data =
112  143  147  108
144  113  110  149
138  119  117  142
120  135  137  118
120  135  137  118
132  124  124  133
111  143  147  108
140  117  114  144
140  117  115  144
136  120  119  139
144  113  110  149
111  143  147  108
Counting starts at 0.
Read off the entry directly above 115.
114
Read off the bottom-right entry.
108
The entry just right of 115 -> 144
Read off the entry directly above 142.
149
Read off the top-left entry.
112
Read off the entry in row 2 and column 0.
138
The entry just right of 132 -> 124
The entry at row 0, column 2 -> 147
The entry in the bottom-left corner is 111
The entry at row 1, column 2: 110
The entry in the top-right corner: 108
